Here is a tiny trained network, its code and every weight. The questions are about switching its units off for an input and a class, where a switched-off unit gives its printed mean instead of its output.

import numpy as np


def w(rows, s, z=0):
    codes = np.array(rows[::2]) - 128.0
    scale = np.full(codes.shape[1], s)
    scale[-1] = z or s
    return codes * scale


def norm(h):
    return h / np.sqrt((h * h).mean(-1, keepdims=True) + 1e-5)


def f(y):
    return np.maximum(y, 0)


def log_softmax(a):
    a = a - a.max(-1, keepdims=True)
    return a - np.log(np.exp(a).sum(-1, keepdims=True))


def net(x, mask):
    res = np.array(x, float).reshape(1, 6) / 4 @ E
    u = 0
    for l in range(4):
        y = f(norm(res) @ A[l][:, :-1].T + A[l][:, -1])
        res = res + np.where(mask[u : u + 7], y, B[l][:, -1]) @ B[l][:, :-1]
        u += 7
    return log_softmax(norm(res)[-1] @ U[:, :-1].T + U[:, -1])


A, B = {}, {}
E = w([
[154,172,38,150,119,116,144,146,212,59],'x0',
[102,126,75,25,195,155,101,78,69,89],'x1',
[112,205,156,123,165,75,210,67,124,96],'x2',
[71,114,148,71,54,63,28,109,203,65],'x3',
[28,59,87,175,163,93,153,147,127,121],'x4',
[89,214,159,76,175,73,110,255,117,156],'x5',
],0.011)
A[0] = w([
[93,94,249,139,139,126,113,58,76,175,21],'L0N1',
[97,189,198,135,139,60,215,34,124,95,4],'L0N2',
[154,120,185,215,89,86,140,128,150,137,27],'L0N3',
[41,91,113,165,131,82,157,99,127,145,35],'L0N4',
[100,110,181,97,92,85,97,76,179,101,30],'L0N5',
[207,173,171,95,89,131,118,79,137,142,30],'L0N6',
[130,103,144,159,86,151,144,34,133,108,18],'L0N7',
],0.016,0.013)
B[0] = w([
[172,88,63,69,56,85,203,194,66,78,247],'L0N1',
[144,141,5,112,200,190,38,200,141,205,254],'L0N2',
[55,153,140,104,74,217,212,115,211,212,244],'L0N3',
[100,101,177,155,165,163,130,137,137,41,203],'L0N4',
[62,174,120,159,42,87,59,79,97,106,244],'L0N5',
[171,138,194,126,148,193,117,122,148,36,222],'L0N6',
[166,137,171,95,221,1,112,165,180,200,221],'L0N7',
],0.019,0.005)
A[1] = w([
[61,40,94,198,176,104,168,98,132,111,38],'L1N1',
[112,99,76,37,182,138,127,18,90,104,35],'L1N2',
[167,53,100,119,117,140,144,77,137,170,67],'L1N3',
[193,125,103,200,172,158,215,84,64,175,12],'L1N4',
[176,34,110,161,122,111,146,3,145,130,88],'L1N5',
[178,6,108,156,92,184,45,139,139,169,12],'L1N6',
[174,161,19,168,114,105,177,85,219,66,3],'L1N7',
],0.021,0.0069)
B[1] = w([
[78,139,142,100,207,197,122,146,116,6,226],'L1N1',
[97,147,176,169,38,179,229,139,234,235,254],'L1N2',
[168,169,129,131,140,94,175,178,147,170,188],'L1N3',
[80,168,104,247,41,55,16,47,58,130,248],'L1N4',
[96,184,236,117,117,65,137,149,134,119,195],'L1N5',
[181,148,22,67,206,178,6,155,167,204,229],'L1N6',
[188,37,99,15,58,68,188,152,30,128,245],'L1N7',
],0.013,0.0072)
A[2] = w([
[128,114,63,137,149,112,151,30,177,93,60],'L2N1',
[170,136,107,206,161,126,123,44,78,118,81],'L2N2',
[121,189,211,103,198,4,142,170,125,164,62],'L2N3',
[92,106,117,115,88,88,64,28,170,95,3],'L2N4',
[149,147,150,201,152,177,159,68,128,97,52],'L2N5',
[204,162,145,110,105,157,108,81,145,145,55],'L2N6',
[252,171,195,130,118,157,118,53,108,103,57],'L2N7',
],0.021,0.0041)
B[2] = w([
[170,153,191,108,143,121,58,249,120,153,140],'L2N1',
[93,177,147,111,89,45,48,144,166,89,181],'L2N2',
[153,113,184,143,209,20,143,92,168,149,254],'L2N3',
[147,192,117,242,117,132,132,117,38,171,237],'L2N4',
[114,138,128,84,83,149,91,123,168,117,163],'L2N5',
[44,92,97,153,207,181,156,127,111,93,231],'L2N6',
[11,89,117,121,182,136,140,203,116,42,212],'L2N7',
],0.014,0.0082)
A[3] = w([
[201,113,137,126,145,169,139,21,160,106,3],'L3N1',
[198,99,156,143,100,148,109,34,122,82,70],'L3N2',
[203,105,140,170,124,186,121,50,122,88,76],'L3N3',
[157,108,146,130,131,173,144,28,143,109,30],'L3N4',
[155,117,146,143,136,155,143,71,142,126,67],'L3N5',
[164,104,159,161,135,179,133,62,123,65,71],'L3N6',
[222,70,151,159,128,171,127,5,140,114,77],'L3N7',
],0.032,0.0033)
B[3] = w([
[94,152,250,175,181,146,62,76,246,202,135],'L3N1',
[120,115,1,103,79,162,152,213,51,185,150],'L3N2',
[7,228,106,191,112,124,65,63,119,100,144],'L3N3',
[185,215,187,48,101,139,121,123,173,185,146],'L3N4',
[163,146,129,124,71,105,167,147,153,133,153],'L3N5',
[154,192,118,163,232,158,140,140,81,68,252],'L3N6',
[75,229,73,162,207,42,131,177,211,96,133],'L3N7',
],0.01,0.0026)
U = w([
[79,184,111,202,70,81,38,96,71,116,146],'0',
[159,129,41,83,198,175,51,171,159,195,140],'1',
[68,108,168,118,195,186,143,165,129,10,156],'2',
[141,124,199,121,208,26,145,134,167,163,113],'3',
[182,52,101,42,52,93,198,160,41,108,151],'4',
[92,159,163,148,57,207,218,109,226,205,139],'5',
[147,113,133,133,135,158,127,81,124,100,108],'6',
[204,88,162,152,133,188,136,37,132,91,2],'7',
],0.012,0.008)

Each question gives the input, the list of numbers given to net, and the class t.
The units are the neurons (one row each of A and B). Each row of codes is followed by its name. A weight is (code - 128) times the scale printed after its matrix; where a second scale follows, it is the last column's (A, B and U).
mask holds one flag per neuron, layer by layer. A switched-off neuron (its flag False) gives its mean, the last column of its row in B, instead of its output. The means were averaged over made-up inputs and are rounded, as every weight is.
A unit's drop is (log p(t) with every unit on - log p(t) with that unit switched off) / (log p(t) with every unit on - log p(t) with every unit switched off).
The circuit of an input: a set's keep is (log p(t) with only the set's units on - log p(t) with every unit switched off) / (log p(t) with every unit on - log p(t) with every unit switched off). Starting from the 12 units with the biggest drops (on a tie, the unit counted first), units are removed one at a time, each time the one whose removal leaves the highest keep (on an exact tie, the one counted first), for as long as the keep stays at least 0.8.
units of the circuit, in order: the units of the circuit, biggest drop first
unit that matters most: the unit with the biggest drop
k most important neurons: the k neurons with the biggest drops, biggest first
top k neurons in layer l: the k neurons of layer l with the biggest drops, biggest first
input [4,4,0,-5,4,5], class 0: 4 most important neurons : [L0N7; L0N5; L1N4; L0N4]
input [8,-7,-1,1,-3,2], class 4: unit that matters most : L1N7
input [7,7,0,6,-6,-2], class 4: 3 most important neurons : [L1N7; L1N4; L0N4]
input [2,7,-1,-7,7,-8], class 3: top 2 neurons in layer 1 : [L1N5; L1N3]
input [2,6,-2,2,-7,-7], class 2: 2 most important neurons : [L0N6; L2N7]
input [7,6,2,-8,-4,-6], class 0: top 2 neurons in layer 0 : [L0N1; L0N5]
input [-7,7,-5,7,-5,6], class 0: units of the circuit, in order : [L0N2; L2N4]
input [-1,-7,-4,-3,-6,-7], class 3: top 3 neurons in layer 0 : [L0N7; L0N2; L0N4]
input [8,2,0,-6,-7,-8], class 3: 4 most important neurons : [L1N5; L0N7; L2N3; L0N1]
input [6,-8,0,0,1,6], class 5: 4 most important neurons : [L0N3; L0N7; L0N1; L1N5]
input [-4,0,-8,-8,-4,1], class 0: 2 most important neurons : [L1N4; L0N2]
input [4,-8,8,1,-2,7], class 1: 4 most important neurons : [L0N2; L1N2; L0N7; L1N5]
input [8,-1,-6,4,1,5], class 4: units of the circuit, in order : [L0N2; L1N7]
input [-5,6,7,-1,1,-5], class 1: units of the circuit, in order : [L0N2]
input [-4,3,1,-6,0,5], class 0: units of the circuit, in order : [L1N4; L0N7]
input [-2,-7,8,-5,-6,7], class 1: 3 most important neurons : [L0N2; L0N7; L1N5]
input [4,-4,0,2,5,3], class 2: units of the circuit, in order : [L0N4; L1N1]
input [0,4,5,4,-2,7], class 3: 3 most important neurons : [L2N3; L1N6; L0N3]
input [6,5,-6,-8,6,2], class 0: units of the circuit, in order : [L1N4; L0N2]
input [-6,1,-4,6,7,8], class 3: 2 most important neurons : [L2N3; L1N4]
input [5,6,6,3,4,8], class 3: units of the circuit, in order : [L2N3]
input [-4,-6,5,-4,7,6], class 2: units of the circuit, in order : [L0N4; L1N1]
input [6,-3,-6,-3,-7,0], class 2: top 2 neurons in layer 2 : [L2N7; L2N6]
input [-7,3,4,6,-3,4], class 4: 2 most important neurons : [L0N1; L1N4]
input [4,-7,-4,-2,1,-7], class 3: 4 most important neurons : [L0N7; L0N2; L1N5; L2N3]
input [-8,5,-2,4,8,-2], class 2: 3 most important neurons : [L0N4; L1N1; L1N7]
input [-2,-4,4,2,8,5], class 2: unit that matters most : L0N4
input [-7,7,-5,-3,-7,-7], class 2: 3 most important neurons : [L0N2; L0N6; L2N7]
input [-2,-4,-5,1,6,7], class 3: 2 most important neurons : [L0N2; L2N3]
